In the rows, zero is written as 128.
Each row of numbers belongs to one of the objects below and depends on some of the facts about them. Some rows are named. Which object is each other row?

Known rows:
170	142	120	118	154	116	153	100	131	149	137	128	154	106	106	164	138	136	140	110	143	78	129	128	133	132	154: simanum
119	133	129	142	134	110	122	114	124	140	135	131	130	136	128	168	129	129	149	121	104	132	132	106	126	132	142: puzes
113	119	136	143	111	103	132	129	131	157	128	137	136	149	120	135	122	135	171	130	122	120	122	119	132	138	139: sukligro
125	121	136	116	129	129	107	119	130	126	129	113	95	137	130	158	126	127	172	123	88	125	130	115	136	132	157: fidretrun
103	129	120	136	140	108	119	106	130	142	156	134	144	140	121	175	123	121	149	116	97	160	136	104	115	126	130: plustal
171	147	121	117	155	113	154	99	131	150	141	124	155	108	97	168	135	143	138	109	151	58	130	124	136	131	155: fliske
172	144	121	117	154	114	155	100	132	150	139	125	155	106	104	166	137	139	138	110	146	68	129	126	135	132	154: pubru
164	96	131	59	96	111	138	139	125	167	165	157	189	158	126	117	79	172	129	126	111	120	105	124	136	156	139: gifles
166	147	118	114	152	117	194	146	111	130	118	124	135	99	156	170	150	132	186	138	146	139	124	121	125	131	143: rugrum
125	118	139	108	127	135	102	121	131	121	128	106	85	139	129	154	124	125	177	123	83	122	129	116	140	131	161: bevime
106	163	137	147	139	91	173	152	127	105	162	147	70	111	165	156	150	157	167	141	124	132	131	86	133	144	141: vafos
105	106	149	115	145	105	161	98	107	130	153	148	171	140	126	167	176	57	129	82	79	132	126	129	120	149	133: mukla
120	158	134	129	128	104	176	186	110	131	116	108	139	139	155	171	151	135	142	138	112	148	146	117	129	136	147: klostum
161	147	120	116	150	117	193	148	111	130	120	123	135	101	158	170	150	132	186	138	145	140	125	120	125	131	143: kleplagrur
120	137	130	123	134	112	129	113	131	142	157	127	146	126	119	151	134	122	122	109	112	114	131	114	132	135	141: skovi
113	144	109	85	122	90	106	152	122	138	66	101	141	113	100	102	134	116	82	111	112	137	165	108	121	149	146: ropem
106	149	130	122	133	108	169	157	105	124	153	112	136	127	152	174	141	125	164	131	125	155	129	96	126	129	126: topler
111	132	122	121	139	107	121	102	127	145	170	127	163	128	109	163	132	115	121	108	102	138	134	105	126	131	129: digel

There are 2 kinds of fact about the objects: Σ, Ψ.
Σ: uses; Ψ: is directly part of
bagrom	Σ	fabrun; besu	Σ	kleplos; bove	Σ	dronur; bove	Σ	dafupum; bradren	Σ	plustal; bradren	Σ	nidam
brolal	Σ	skunun; brolal	Σ	pubru; brolal	Σ	skogi; brona	Σ	kleplos; brona	Σ	flabrol; brotavos	Σ	grumer
bruzak	Σ	gifles; bruzak	Σ	stune; dafupum	Σ	dronur; dedro	Σ	ropem; detrazar	Σ	flabrol; digel	Σ	fleski
direr	Σ	letral; drosku	Σ	doribul; drukava	Σ	tromobes; fabrun	Σ	zalon; flana	Σ	giful; flirel	Σ	kleplos
fliske	Σ	skunun; gifles	Σ	supe; giplin	Σ	zurom; grumer	Σ	flirel; kisto	Σ	bradren; klafus	Σ	mukla
koskur	Σ	kepan; koskur	Σ	letral; kuzus	Σ	skekese; letral	Σ	floledrum; mukla	Σ	klafus; nezu	Σ	giplin
nidam	Σ	kisto; papon	Σ	geza; pligruga	Σ	ropem; plomam	Σ	drukava; pubru	Σ	fliske; rase	Σ	bagubre
ropem	Σ	bofil; saklukam	Σ	supe; simanum	Σ	skogi; skadre	Σ	bruzak; skolil	Σ	kovupla; skolil	Σ	bera
skovi	Σ	vegi; skuden	Σ	bofil; skuden	Σ	dedro; skuden	Σ	ropem; stiklem	Σ	bruzak; stiklem	Σ	supe
stune	Σ	supe; supe	Σ	gifles; tari	Σ	defel; terak	Σ	vebo; tipli	Σ	trofutro; totres	Σ	bradren
tritir	Σ	terak; trufles	Σ	simanum; vebo	Σ	zerivak; vegi	Σ	zugom; zugom	Σ	puzes; zurom	Σ	grumer
bagrom	Ψ	rugrum; bagubre	Ψ	sefli; bera	Ψ	fliplezu; besu	Ψ	nukas; bevime	Ψ	povar; bofil	Ψ	noflam
bove	Ψ	stizul; bradren	Ψ	zoru; brolal	Ψ	skevek; brona	Ψ	nukas; brotavos	Ψ	nukas; bruzak	Ψ	tuplar
dafupum	Ψ	stizul; dedro	Ψ	noflam; defel	Ψ	festa; defli	Ψ	niklek; detrazar	Ψ	nukas; digel	Ψ	zoru
direr	Ψ	grigun; doribul	Ψ	klostum; dronur	Ψ	stizul; drosku	Ψ	klostum; drukava	Ψ	defli; fabrun	Ψ	rugrum
femer	Ψ	gitir; festa	Ψ	treskar; fidretrun	Ψ	fliplezu; flabrol	Ψ	nukas; flana	Ψ	defli; fleskare	Ψ	plazon
fleski	Ψ	zoru; flirel	Ψ	nukas; fliske	Ψ	skevek; floledrum	Ψ	grigun; fonatan	Ψ	festa; geza	Ψ	luvem
gifles	Ψ	tuplar; giful	Ψ	defli; giplin	Ψ	nukas; gitir	Ψ	sugrir; gizaruk	Ψ	vefer; grigun	Ψ	skevek
griklik	Ψ	skevek; grumer	Ψ	nukas; kaskugris	Ψ	stibos; kepan	Ψ	grigun; kisto	Ψ	zoru; klafus	Ψ	viplefli
klagrim	Ψ	sugrir; kleplagrur	Ψ	skevek; kleplos	Ψ	nukas; kliflumus	Ψ	treskar; komul	Ψ	tuplar; koskur	Ψ	grigun
kovupla	Ψ	fliplezu; kuzus	Ψ	povar; ledor	Ψ	sefli; leriso	Ψ	stibos; letral	Ψ	grigun; lisil	Ψ	treskar
luvem	Ψ	fliplezu; metak	Ψ	topler; mukla	Ψ	viplefli; nezu	Ψ	nukas; nidam	Ψ	zoru; noflam	Ψ	klostum
nukas	Ψ	skevek; paple	Ψ	stibos; papon	Ψ	luvem; pekun	Ψ	rugrum; plebren	Ψ	lisil; pligruga	Ψ	noflam
plomam	Ψ	defli; plugra	Ψ	luvem; pluple	Ψ	grigun; plustal	Ψ	zoru; povar	Ψ	fliplezu; pubru	Ψ	skevek
puzes	Ψ	sugrir; rase	Ψ	sefli; ropem	Ψ	noflam; rugrum	Ψ	skevek; sadisel	Ψ	kaskugris; saklukam	Ψ	tuplar
sefli	Ψ	klostum; simanum	Ψ	skevek; skadre	Ψ	tuplar; skekese	Ψ	povar; skogi	Ψ	skevek; skolil	Ψ	fliplezu
skovi	Ψ	sugrir; skuden	Ψ	noflam; skunun	Ψ	skevek; stiklem	Ψ	tuplar; stizul	Ψ	klostum; stune	Ψ	tuplar
sukligro	Ψ	leriso; supe	Ψ	tuplar; talar	Ψ	defli; tari	Ψ	festa; terak	Ψ	vafos; tesosten	Ψ	zoru
tipli	Ψ	treskar; topler	Ψ	plazon; totres	Ψ	zoru; trerinuk	Ψ	viplefli; tritir	Ψ	vafos; trofutro	Ψ	treskar
tromobes	Ψ	defli; trufles	Ψ	skevek; tuplar	Ψ	stibos; vafos	Ψ	treskar; vebo	Ψ	vafos; vedogru	Ψ	niklek
vefer	Ψ	zoru; vegi	Ψ	sugrir; vegra	Ψ	kleplagrur; viplefli	Ψ	plazon; zalon	Ψ	rugrum; zerivak	Ψ	vafos
zugom	Ψ	sugrir; zurom	Ψ	nukas

Rows to name:
No name comes twice in this set of rows, the named rows included.
108	109	139	147	99	99	133	130	136	169	126	143	140	159	110	119	118	139	179	134	130	112	117	123	135	140	137 | komul
114	147	133	165	142	91	128	108	142	122	152	164	74	121	140	157	138	156	152	130	104	117	133	91	130	145	151 | zerivak
101	145	125	120	136	104	161	145	107	127	163	113	147	130	141	179	140	121	160	129	119	163	131	91	124	127	120 | zoru
114	160	141	144	122	124	160	161	102	122	126	122	127	123	192	168	130	125	147	126	138	134	120	103	120	133	134 | niklek
98	144	124	119	137	103	161	144	105	127	168	112	150	130	138	183	140	119	160	128	118	167	132	88	123	126	116 | vefer
116	152	134	147	143	94	135	106	148	124	173	159	88	109	130	140	143	150	124	116	111	100	133	100	136	148	150 | tritir
120	138	131	124	135	112	131	112	130	142	158	127	146	127	116	154	135	123	121	108	113	110	131	114	133	135	142 | zugom
112	170	148	162	114	134	150	162	95	121	113	126	127	120	220	170	119	121	130	118	145	123	112	102	111	134	134 | defli
122	109	139	114	99	103	140	131	139	169	150	142	162	150	106	105	115	139	148	122	132	101	114	129	140	145	137 | skadre
114	144	111	86	122	91	108	152	123	138	70	102	143	114	99	103	135	116	80	110	112	136	165	109	122	149	147 | dedro
169	137	118	135	152	113	146	102	125	148	114	134	138	116	120	177	133	140	168	125	133	101	129	120	126	130	154 | skunun
121	144	137	160	125	124	113	119	116	139	115	138	129	131	164	166	117	125	133	116	115	122	123	111	116	134	144 | vedogru
107	129	119	136	140	103	115	101	120	144	157	128	154	139	114	182	127	119	146	118	96	154	134	95	120	127	126 | gizaruk

The same objects again, as new rows of numbers:
Some rows with their names:
122	163	87	92	130	167	133	88	101	164	118	105	186	145	122	76	118	129	102	180	132	112	39	129	68	183	112	132	125	137	150	145	145	145	72	116	125	147	105	163	164	132	130	120	117	184	88	147: totres
91	141	100	94	149	135	160	102	137	156	94	120	120	130	107	61	127	124	101	158	121	141	84	117	107	168	86	123	145	150	154	131	163	158	136	114	109	139	101	127	135	190	131	115	122	162	114	155: letral
86	141	108	110	148	129	165	105	140	151	98	125	119	115	99	62	115	115	97	160	132	147	90	137	129	167	86	122	137	151	151	125	164	147	134	115	102	135	107	115	119	193	128	105	116	157	113	161: floledrum
132	157	101	123	124	145	132	81	122	135	130	123	192	134	129	77	106	104	123	179	137	135	61	121	85	161	78	123	121	134	136	114	161	139	77	126	96	166	117	143	132	130	137	109	117	197	123	154: vegi
132	172	104	110	134	125	116	77	145	147	150	102	186	140	109	82	90	112	126	177	133	111	82	123	86	198	97	133	117	143	119	90	148	148	113	121	111	147	117	135	142	139	147	130	114	143	125	140: sefli
112	181	98	119	133	149	142	96	113	148	121	114	189	139	117	81	111	113	103	180	124	125	61	131	92	169	90	105	126	129	143	122	149	137	77	114	106	154	106	140	138	136	136	116	114	198	88	157: gizaruk
136	122	83	105	150	146	147	86	158	143	92	148	139	133	128	63	136	111	140	149	104	152	79	92	72	128	52	90	152	139	160	98	185	173	115	124	93	158	109	146	144	161	159	133	137	189	153	151: bagrom
143	140	114	105	139	150	152	91	128	149	137	121	158	131	120	63	104	126	108	175	121	126	79	126	88	155	79	141	128	153	145	112	159	152	128	112	115	144	112	131	130	165	139	123	123	158	142	155: rugrum
101	170	111	101	125	142	127	82	102	142	139	125	171	135	117	75	102	106	127	171	127	139	65	120	86	147	97	119	126	128	130	136	164	140	89	113	102	162	112	159	126	145	139	114	103	147	91	157: vedogru
133	168	125	109	138	162	162	98	123	137	139	85	175	166	127	80	101	106	114	175	96	107	86	107	65	169	77	126	148	107	153	136	147	146	79	132	96	156	101	136	118	143	128	126	93	151	80	134: skolil
83	152	60	127	127	129	136	125	118	150	100	102	158	86	133	73	99	113	142	204	119	102	69	125	65	154	82	149	137	111	125	136	155	125	124	115	97	152	111	176	126	131	123	143	90	191	114	139: bruzak
85	151	59	127	127	129	136	126	120	149	101	101	158	86	133	73	99	113	142	203	120	103	70	125	65	154	82	149	136	111	125	137	155	125	124	115	97	152	111	176	127	131	123	143	89	192	115	139: gifles
85	152	58	128	127	128	136	125	117	150	100	102	159	86	132	74	98	113	142	204	121	102	70	125	65	154	81	149	135	112	126	136	155	124	124	115	98	152	111	176	128	132	123	142	90	192	115	139: supe
128	179	88	108	122	170	109	72	103	183	118	106	212	138	132	80	89	85	145	165	122	90	58	140	104	133	80	130	154	130	170	109	154	165	46	114	79	143	91	132	71	157	139	110	90	167	143	153: vebo
74	187	170	119	140	143	148	60	91	172	152	54	167	110	127	92	66	121	144	192	141	104	102	118	115	191	75	145	105	134	137	125	149	144	96	120	89	203	107	105	102	181	82	103	82	226	104	161: trofutro
130	166	95	112	124	135	137	100	123	146	140	111	181	115	125	66	93	114	115	198	118	109	80	127	77	160	84	152	123	131	125	110	154	133	118	106	110	148	109	151	122	141	135	131	106	165	133	147: stibos
91	202	110	87	154	157	134	75	130	212	101	103	163	62	85	73	71	97	141	164	111	82	101	167	122	156	99	91	140	102	179	92	165	152	59	79	89	134	80	127	96	188	126	140	72	151	107	153: defel
72	174	121	104	99	110	112	73	91	115	142	148	174	129	117	64	106	89	123	163	152	180	61	124	112	129	102	120	122	133	105	141	179	123	103	115	92	176	120	151	100	147	135	85	103	125	89	172: tromobes

Rows to name:
No name comes twice in this set of rows, the named rows included.
107	183	112	103	121	163	115	90	63	128	166	129	188	187	132	89	103	103	147	157	92	136	55	100	63	94	89	103	159	120	129	154	158	155	100	118	98	158	108	173	92	135	163	134	95	93	65	158 | flana
96	182	128	133	118	150	124	98	71	117	177	142	185	156	116	90	80	85	138	159	112	147	65	139	108	94	88	100	144	122	125	144	158	133	98	118	85	151	118	149	61	141	159	115	85	85	66	171 | giful
82	188	153	90	142	155	140	53	85	184	142	43	170	141	144	91	88	137	153	190	121	92	92	80	70	191	75	148	121	132	140	135	149	165	100	118	102	211	98	130	134	174	86	122	92	233	103	148 | tipli
131	124	93	120	149	138	151	91	161	137	97	155	138	118	119	63	124	102	135	148	116	157	84	112	96	127	51	89	145	140	158	93	185	162	113	124	85	153	115	133	128	164	157	122	131	186	154	158 | fabrun

The same objects again, as new rows of numbers:
Known rows:
146	156	160	129	112	116	91	149	69	113	124	180	135: dafupum
124	100	112	96	130	128	105	116	117	137	137	147	144: digel
128	128	113	110	114	139	145	134	88	110	145	74	100: grumer
136	139	131	127	143	130	151	142	88	121	144	87	98: pubru
101	80	175	86	140	131	118	113	129	131	161	138	149: papon
128	110	133	114	135	132	123	116	115	144	131	142	120: bradren
134	130	127	122	145	129	159	141	83	115	142	88	118: brolal
183	88	119	150	143	95	94	91	136	102	120	143	138: gifles
147	163	163	136	108	115	83	148	76	122	129	176	116: dronur
128	128	120	113	123	138	130	134	98	117	150	86	105: pluple
104	98	147	107	145	111	128	124	112	151	131	139	118: fidretrun
131	116	132	119	136	125	126	120	116	140	131	141	122: trerinuk
124	153	76	187	127	169	164	159	222	139	138	169	153: vafos
115	203	161	146	98	121	119	147	159	112	78	148	178: klostum
117	114	137	112	142	125	116	113	123	168	129	134	99: tromobes
163	101	127	139	135	111	107	96	132	117	121	138	126: paple
118	209	164	144	96	122	117	146	156	113	74	149	180: sefli
159	101	126	138	135	112	109	99	132	119	120	137	125: sadisel

Which object is each row?
No name comes twice in this set of rows, the named rows included.
107	104	167	100	135	108	135	107	130	158	154	132	100 | skekese
152	166	165	128	112	128	108	122	84	134	110	157	111 | doribul
136	118	156	127	133	141	124	113	123	144	139	133	101 | puzes
158	177	161	101	109	134	103	97	93	144	105	144	126 | bofil
147	149	155	123	115	116	98	151	65	104	122	180	154 | bove
125	114	121	108	124	129	88	117	128	154	145	142	106 | fleski
107	104	131	104	143	92	152	121	107	151	130	141	124 | skolil
161	130	83	127	96	126	169	103	151	144	186	170	90 | trofutro
103	96	183	97	133	132	102	111	139	149	167	133	112 | geza
104	90	156	89	140	107	151	109	120	141	147	136	139 | kuzus
153	160	156	109	111	130	112	112	86	130	106	155	135 | ledor

